Here is a tiny trained network, its code and every weight. The questions are about switching its units off for an input and a target symbol, where a switched-off unit gives its printed mean instead of its output.

import numpy as np


def w(rows, s, z=0):
    codes = np.array(rows[::2]) - 128.0
    scale = np.full(codes.shape[1], s)
    scale[-1] = z or s
    return codes * scale


def norm(h):
    return h / np.sqrt((h * h).mean(-1, keepdims=True) + 1e-5)


def f(y):
    return y / 2 * (1 + np.tanh(0.7978845608 * (y + 0.044715 * y**3)))


def softmax(a):
    e = np.exp(a - a.max(-1, keepdims=True))
    return e / e.sum(-1, keepdims=True)


def log_softmax(a):
    a = a - a.max(-1, keepdims=True)
    return a - np.log(np.exp(a).sum(-1, keepdims=True))


def net(x, mask):
    ids = ['γδεθμπφψ'.index(c) for c in x.split()]
    T = len(ids)
    res = E[ids] + P[:T]
    u = 0
    for l in range(3):
        q, k, v = (norm(res) @ M[l].T for M in (Q, K, V))
        z = softmax(np.where(np.tri(T) > 0, q @ k.T / 3**0.5, -1e9)) @ v
        res = res + np.where(mask[u], z, O[l][:, -1]) @ O[l][:, :-1]
        u += 1
        y = f(norm(res) @ A[l][:, :-1].T + A[l][:, -1])
        res = res + np.where(mask[u : u + 4], y, B[l][:, -1]) @ B[l][:, :-1]
        u += 4
    return log_softmax(norm(res)[-1] @ U[:, :-1].T + U[:, -1])


Q, K, V, O, A, B = {}, {}, {}, {}, {}, {}
E = w([
[78,112,170,121],'γ',
[143,116,158,153],'δ',
[171,143,105,112],'ε',
[132,244,91,78],'θ',
[104,86,95,145],'μ',
[98,171,143,158],'π',
[137,86,127,101],'φ',
[174,177,84,2],'ψ',
],0.0079)
P = w([
[222,4,114,251],'0',
[174,80,119,183],'1',
[158,106,127,141],'2',
[135,136,138,104],'3',
[112,176,154,72],'4',
[86,196,148,37],'5',
],0.0016)
Q[0] = w([
[113,105,120,47],'0.h0',
[117,210,100,152],'0.h0',
[254,149,104,92],'0.h0',
],0.014)
K[0] = w([
[107,102,111,33],'0.h0',
[90,255,91,160],'0.h0',
[245,158,59,99],'0.h0',
],0.0097)
V[0] = w([
[216,73,100,181],'0.h0',
[101,219,72,4],'0.h0',
[75,41,109,70],'0.h0',
],0.0029)
O[0] = w([
[42,178,223,87,116],'0.h0',
[123,48,200,251,1],'0.h0',
[188,247,91,220,172],'0.h0',
],0.0026,0.00036)
A[0] = w([
[130,79,113,45,133],'0.n0',
[104,189,148,3,135],'0.n1',
[147,120,113,249,112],'0.n2',
[191,45,152,218,255],'0.n3',
],0.0045,0.0032)
B[0] = w([
[153,183,133,158,182],'0.n0',
[169,57,116,211,247],'0.n1',
[108,203,76,98,115],'0.n2',
[127,156,236,3,247],'0.n3',
],0.0047,0.0016)
Q[1] = w([
[121,22,59,27],'1.h0',
[87,77,223,196],'1.h0',
[150,254,189,186],'1.h0',
],0.0045)
K[1] = w([
[174,223,176,242],'1.h0',
[140,207,40,1],'1.h0',
[59,34,115,22],'1.h0',
],0.0051)
V[1] = w([
[190,228,141,142],'1.h0',
[229,44,127,125],'1.h0',
[106,92,1,8],'1.h0',
],0.0029)
O[1] = w([
[165,243,71,212,174],'1.h0',
[233,23,134,177,48],'1.h0',
[58,6,5,65,254],'1.h0',
],0.0025,0.00092)
A[1] = w([
[253,88,147,168,6],'1.n0',
[205,75,184,115,3],'1.n1',
[229,95,106,123,198],'1.n2',
[93,122,114,200,253],'1.n3',
],0.0048,0.0018)
B[1] = w([
[83,128,99,253,156],'1.n0',
[119,198,209,159,160],'1.n1',
[56,110,196,159,246],'1.n2',
[42,106,78,209,222],'1.n3',
],0.0031,0.0012)
Q[2] = w([
[133,90,82,94],'2.h0',
[246,130,127,93],'2.h0',
[86,38,171,77],'2.h0',
],0.013)
K[2] = w([
[120,68,96,118],'2.h0',
[246,94,117,133],'2.h0',
[86,69,194,91],'2.h0',
],0.012)
V[2] = w([
[71,25,74,70],'2.h0',
[101,195,118,57],'2.h0',
[155,180,126,4],'2.h0',
],0.0034)
O[2] = w([
[207,238,195,184,147],'2.h0',
[164,62,172,180,247],'2.h0',
[106,90,76,252,237],'2.h0',
],0.0029,0.0012)
A[2] = w([
[147,92,121,254,7],'2.n0',
[90,34,77,101,77],'2.n1',
[137,164,94,148,240],'2.n2',
[99,87,224,53,4],'2.n3',
],0.0068,0.0019)
B[2] = w([
[52,43,128,254,141],'2.n0',
[53,53,79,68,155],'2.n1',
[152,135,195,98,197],'2.n2',
[210,185,165,74,254],'2.n3',
],0.005,0.0024)
U = w([
[180,136,230,83,252],'γ',
[147,83,167,229,116],'δ',
[125,102,112,168,82],'ε',
[166,204,24,209,86],'θ',
[80,66,61,23,171],'μ',
[9,234,155,118,6],'π',
[126,112,107,138,7],'φ',
[227,36,48,147,123],'ψ',
],0.011,0.0036)

Each question gives the input, a string of symbols that net reads in full, and the target symbol t.
The units are the heads (3 rows each of Q, K, V and O) and the neurons (one row each of A and B). Each row of codes is followed by its name. A weight is (code - 128) times the scale printed after its matrix; where a second scale follows, it is the last column's (O, A, B and U).
mask holds one flag per unit, layer by layer, with each layer's heads first. A switched-off unit (its flag False) gives its mean, the last column of its rows in O or B, instead of its output. The means were averaged over made-up inputs and are rounded, as every weight is.
A unit's drop is (log p(t) with every unit on - log p(t) with that unit switched off) / (log p(t) with every unit on - log p(t) with every unit switched off).
The circuit of an input: a set's keep is (log p(t) with only the set's units on - log p(t) with every unit switched off) / (log p(t) with every unit on - log p(t) with every unit switched off). Starting from the 12 units with the biggest drops (on a tie, the unit counted first), units are removed one at a time, each time the one whose removal leaves the highest keep (on an exact tie, the one counted first), for as long as the keep stays at least 0.8.
circuit, biggest first: the units of the circuit, biggest drop first
k most important neurons: the k neurons with the biggest drops, biggest first
top k neurons in layer l: the k neurons of layer l with the biggest drops, biggest first
drop when u is switched off: that unit's drop, to one decimal
input φ γ μ γ, target μ: circuit, biggest first	[1.h0, 0.h0, 0.n3, 2.n1]
input δ μ δ μ, target δ: 3 most important neurons	[0.n3, 0.n1, 2.n2]
input γ δ μ θ, target θ: circuit, biggest first	[0.n3, 0.n1]
input π μ φ φ, target δ: circuit, biggest first	[0.h0, 1.n0, 0.n0, 2.n0]
input ε ε μ, target μ: circuit, biggest first	[2.n1]
input π δ π ψ, target ψ: 2 most important neurons	[0.n1, 0.n3]
input μ γ ε μ, target γ: circuit, biggest first	[2.h0, 2.n2, 0.h0]
input δ γ μ π μ, target π: top 2 neurons in layer 2	[2.n3, 2.n2]
input π μ γ μ γ, target μ: circuit, biggest first	[1.h0, 0.n3, 0.h0, 2.n1]
input μ μ θ μ, target θ: circuit, biggest first	[0.h0, 2.h0, 0.n3]
input π μ π, target μ: 2 most important neurons	[0.n3, 2.n1]
input δ π δ φ π, target δ: 3 most important neurons	[0.n3, 0.n1, 2.n0]
input π δ δ θ, target θ: 2 most important neurons	[0.n3, 2.n3]
input μ π φ θ μ, target π: circuit, biggest first	[1.h0]
input φ ε γ ε, target δ: 3 most important neurons	[0.n1, 1.n0, 0.n3]
input μ μ δ μ, target δ: 2 most important neurons	[0.n3, 2.n0]
input μ γ μ, target γ: 2 most important neurons	[0.n3, 2.n1]
input π φ ψ, target ψ: 2 most important neurons	[0.n1, 2.n3]
input γ δ π π π δ, target δ: drop when 0.h0 is switched off	2.0
input δ γ π μ, target μ: drop when 0.h0 is switched off	0.5
input ψ ε π π ε, target δ: drop when 0.n1 is switched off	0.3
input π π δ ψ δ, target δ: top neuron in layer 1	[1.n1]
